a =
[[ -6  -7  -5  -1  -4  -7  -7  -5  -6  -7  -2  -7  -3  -3  -1]
 [ 59  46  60  64  51  59  54  46  49  56  55  54  63  56  67]
 [ 46  52  51  56  57  45  47  57  53  47  58  49  50  55  53]
 [ 52  51  58  37  51  58  58  49  56  62  42  60  45  45  39]
 [ 41  47  51  64  59  39  42  56  50  42  62  45  51  57  60]
 [ 56 -11  43 -81 -44  86  64 -55   7  81 -79  59   4 -46 -45]]
a[0,0] -> -6
a[5,5] -> 86
a[3] -> [52, 51, 58, 37, 51, 58, 58, 49, 56, 62, 42, 60, 45, 45, 39]
a[5,8] -> 7
a[3,2] -> 58
a[1,3] -> 64
a[5,2] -> 43
a[0] -> [-6, -7, -5, -1, -4, -7, -7, -5, -6, -7, -2, -7, -3, -3, -1]
a[4,4] -> 59
a[1,9] -> 56
a[:, 3] -> [-1, 64, 56, 37, 64, -81]
a[1,10] -> 55
a[:, 10] -> [-2, 55, 58, 42, 62, -79]
a[3,12] -> 45
a[5,1] -> -11
a[3,1] -> 51
a[2,12] -> 50
a[0,1] -> -7
a[2,6] -> 47
a[:, 5] -> [-7, 59, 45, 58, 39, 86]
a[4,1] -> 47
a[5] -> [56, -11, 43, -81, -44, 86, 64, -55, 7, 81, -79, 59, 4, -46, -45]
a[:, 14] -> [-1, 67, 53, 39, 60, -45]
a[3,13] -> 45
a[0,6] -> -7
a[5,7] -> -55
a[0,2] -> -5
a[0,5] -> -7
a[:, 1] -> [-7, 46, 52, 51, 47, -11]
a[3,10] -> 42
a[1] -> [59, 46, 60, 64, 51, 59, 54, 46, 49, 56, 55, 54, 63, 56, 67]
a[5,3] -> -81
a[1,7] -> 46
a[4,12] -> 51
a[1,4] -> 51
a[2,7] -> 57

grid =
62,0,50,30,35,29,57,25
69,0,39,31,42,26,66,27
0,0,44,39,30,45,0,42
46,0,38,34,42,31,45,30
40,0,33,35,46,32,41,32
10,0,41,37,38,38,10,35
49,0,39,32,39,28,47,29
Indices start at 0.
(0, 0) -> 62
(0, 3) -> 30
(1, 4) -> 42
(0, 7) -> 25
(2, 7) -> 42
(5, 0) -> 10
(5, 5) -> 38
(2, 1) -> 0
(5, 4) -> 38
(4, 5) -> 32
(6, 2) -> 39
(0, 4) -> 35
(6, 0) -> 49
(1, 5) -> 26
(6, 4) -> 39
(4, 2) -> 33
(1, 6) -> 66

X = [  0  19 -21 -24 -31  82 -16]
X[-7]	0
X[-2]	82
X[-1]	-16
X[-5]	-21

arr = [-86.774, -37.772, -100.246, -55.268, -75.752, 173.641, -159.671]
arr[0] = -86.774
arr[6] = -159.671
arr[2] = -100.246
arr[4] = -75.752
arr[3] = -55.268
arr[1] = -37.772

B = [[3, 32, -19, 18, -39, -28, 70, -63], [67, 43, 79, 19, -56, 45, 43, 4], [-11, -61, -29, 55, 23, -31, 46, -3], [65, -29, -13, 39, -78, 38, 38, -4]]
B[0, 0] -> 3
B[1, 7] -> 4
B[3, 2] -> -13
B[0] -> [3, 32, -19, 18, -39, -28, 70, -63]
B[2] -> [-11, -61, -29, 55, 23, -31, 46, -3]
B[0, 7] -> -63
B[3, 7] -> -4
B[3, 5] -> 38
B[3, 3] -> 39
B[:, 1] -> [32, 43, -61, -29]
B[2, 7] -> -3
B[0, 5] -> -28
B[3, 1] -> -29
B[:, 2] -> [-19, 79, -29, -13]
B[1] -> [67, 43, 79, 19, -56, 45, 43, 4]
B[2, 0] -> -11
B[0, 4] -> -39

m = ((13, 18, 49, 35, 30), (-27, -19, 37, 40, 39), (9, 8, -9, -13, -12), (33, 18, -33, -35, -36), (-1, 34, -5, 9, 15), (-24, -50, -3, -10, -11), (-60, -84, 15, 15, 13))
Indices start at 0.
row 0 col 0: 13
row 2 col 1: 8
row 0 col 4: 30
row 5 col 1: -50
row 4 col 2: -5
row 3 col 4: -36
row 5 col 0: -24
row 0 col 2: 49
row 5 col 2: -3
row 0 col 3: 35
row 2 col 4: -12
row 3 col 3: -35
row 1 col 2: 37
row 2 col 0: 9
row 2 col 3: -13
row 6 col 1: -84
row 3 col 0: 33
row 1 col 0: -27
row 4 col 3: 9
row 6 col 0: -60
row 6 col 3: 15

x =
-0.08	-10.12	-15.09	20.03	-3.64	-0.20	-18.00	-8.84	3.17	6.21	-3.50
-5.58	10.16	0.85	-2.00	-0.54	-4.29	0.27	18.01	-5.64	-26.20	3.67
-0.62	-9.94	-15.38	20.11	-3.28	-0.41	-17.55	-9.42	3.23	6.35	-3.32
-15.16	-6.78	-0.63	-8.02	-9.65	15.66	9.54	-2.66	-12.55	13.06	-9.86
16.04	-0.71	-0.87	4.49	-9.20	3.29	-20.46	11.58	10.30	4.28	-12.77
-4.31	-15.42	7.38	-4.66	7.12	14.31	-7.43	2.48	-1.35	-23.22	4.42
7.34	-9.86	-9.83	17.20	-7.73	3.07	-22.58	-0.78	3.99	5.32	-6.58
-10.17	-10.96	1.01	-9.21	-15.01	4.66	12.26	-2.58	-16.93	14.28	-1.09
14.87	9.71	6.15	-9.60	-1.83	-7.30	-9.30	10.80	18.76	5.16	-11.87
2.48	12.87	4.93	26.68	1.05	-5.75	-11.28	-3.48	-3.47	11.02	2.78
-5.47	12.67	0.01	-1.71	-4.66	-14.61	4.88	16.30	-8.56	-19.17	7.26
x[0,0]	-0.08
x[4,7]	11.58
x[9]	[2.48, 12.87, 4.93, 26.68, 1.05, -5.75, -11.28, -3.48, -3.47, 11.02, 2.78]
x[4,8]	10.30
x[0,9]	6.21
x[5,10]	4.42
x[1,5]	-4.29
x[5,9]	-23.22
x[:, 10]	[-3.50, 3.67, -3.32, -9.86, -12.77, 4.42, -6.58, -1.09, -11.87, 2.78, 7.26]
x[2,5]	-0.41
x[1,1]	10.16
x[9,1]	12.87
x[0,2]	-15.09
x[10,3]	-1.71
x[:, 5]	[-0.20, -4.29, -0.41, 15.66, 3.29, 14.31, 3.07, 4.66, -7.30, -5.75, -14.61]
x[2,0]	-0.62
x[5,6]	-7.43
x[0,1]	-10.12
x[5,8]	-1.35
x[0,4]	-3.64
x[5,0]	-4.31
x[3,8]	-12.55
x[6,4]	-7.73
x[3]	[-15.16, -6.78, -0.63, -8.02, -9.65, 15.66, 9.54, -2.66, -12.55, 13.06, -9.86]
x[:, 6]	[-18.00, 0.27, -17.55, 9.54, -20.46, -7.43, -22.58, 12.26, -9.30, -11.28, 4.88]
x[10,10]	7.26
x[0,10]	-3.50
x[9,6]	-11.28
x[10,2]	0.01
x[6,6]	-22.58
x[4,9]	4.28
x[10,5]	-14.61
x[1,8]	-5.64
x[1,4]	-0.54

A =
[[ 17 -10 -58  -4   0   0   5 -15 -64  24]
 [ 20  25 -39  -1  -1  20  11 -30   2  17]
 [-23 -23  27 -16   5 -26  -9  12 -37   6]
 [  6 -15 -45 -16   4  -7   3 -22 -79  30]
 [-15 -39   4   1   3 -25 -12  32 -53   1]
 [ 13 -16 -11  35  -7   6   0  39  29 -18]
 [ 12   8  -2  39  -7  10   2  27  63 -26]
 [-11 -46 -10   0   2 -26  -9  27 -67  10]
 [ -2  29  42  15  -4  18   2   3  90 -25]]
A[0,0] => 17
A[5,0] => 13
A[:, 4] => [0, -1, 5, 4, 3, -7, -7, 2, -4]
A[1,0] => 20
A[6,7] => 27
A[:, 7] => [-15, -30, 12, -22, 32, 39, 27, 27, 3]
A[2,6] => -9
A[4,2] => 4
A[4,0] => -15
A[7,2] => -10
A[8,4] => -4
A[5,1] => -16
A[7] => [-11, -46, -10, 0, 2, -26, -9, 27, -67, 10]
A[8,2] => 42
A[2,2] => 27
A[1,1] => 25
A[6] => [12, 8, -2, 39, -7, 10, 2, 27, 63, -26]
A[2] => [-23, -23, 27, -16, 5, -26, -9, 12, -37, 6]
A[7,1] => -46
A[3,8] => -79
A[:, 2] => [-58, -39, 27, -45, 4, -11, -2, -10, 42]
A[8,7] => 3
A[0,4] => 0
A[1,8] => 2
A[1] => [20, 25, -39, -1, -1, 20, 11, -30, 2, 17]
A[6,8] => 63
A[2,8] => -37
A[4,1] => -39
A[8] => [-2, 29, 42, 15, -4, 18, 2, 3, 90, -25]
A[0,3] => -4
A[1,7] => -30
A[:, 1] => [-10, 25, -23, -15, -39, -16, 8, -46, 29]
A[5,4] => -7
A[4,4] => 3
A[7,7] => 27

W = array([ 48, -89, -28, -10, -45,  17, -57, -71])
W[-8]	48
W[-1]	-71
W[-4]	-45
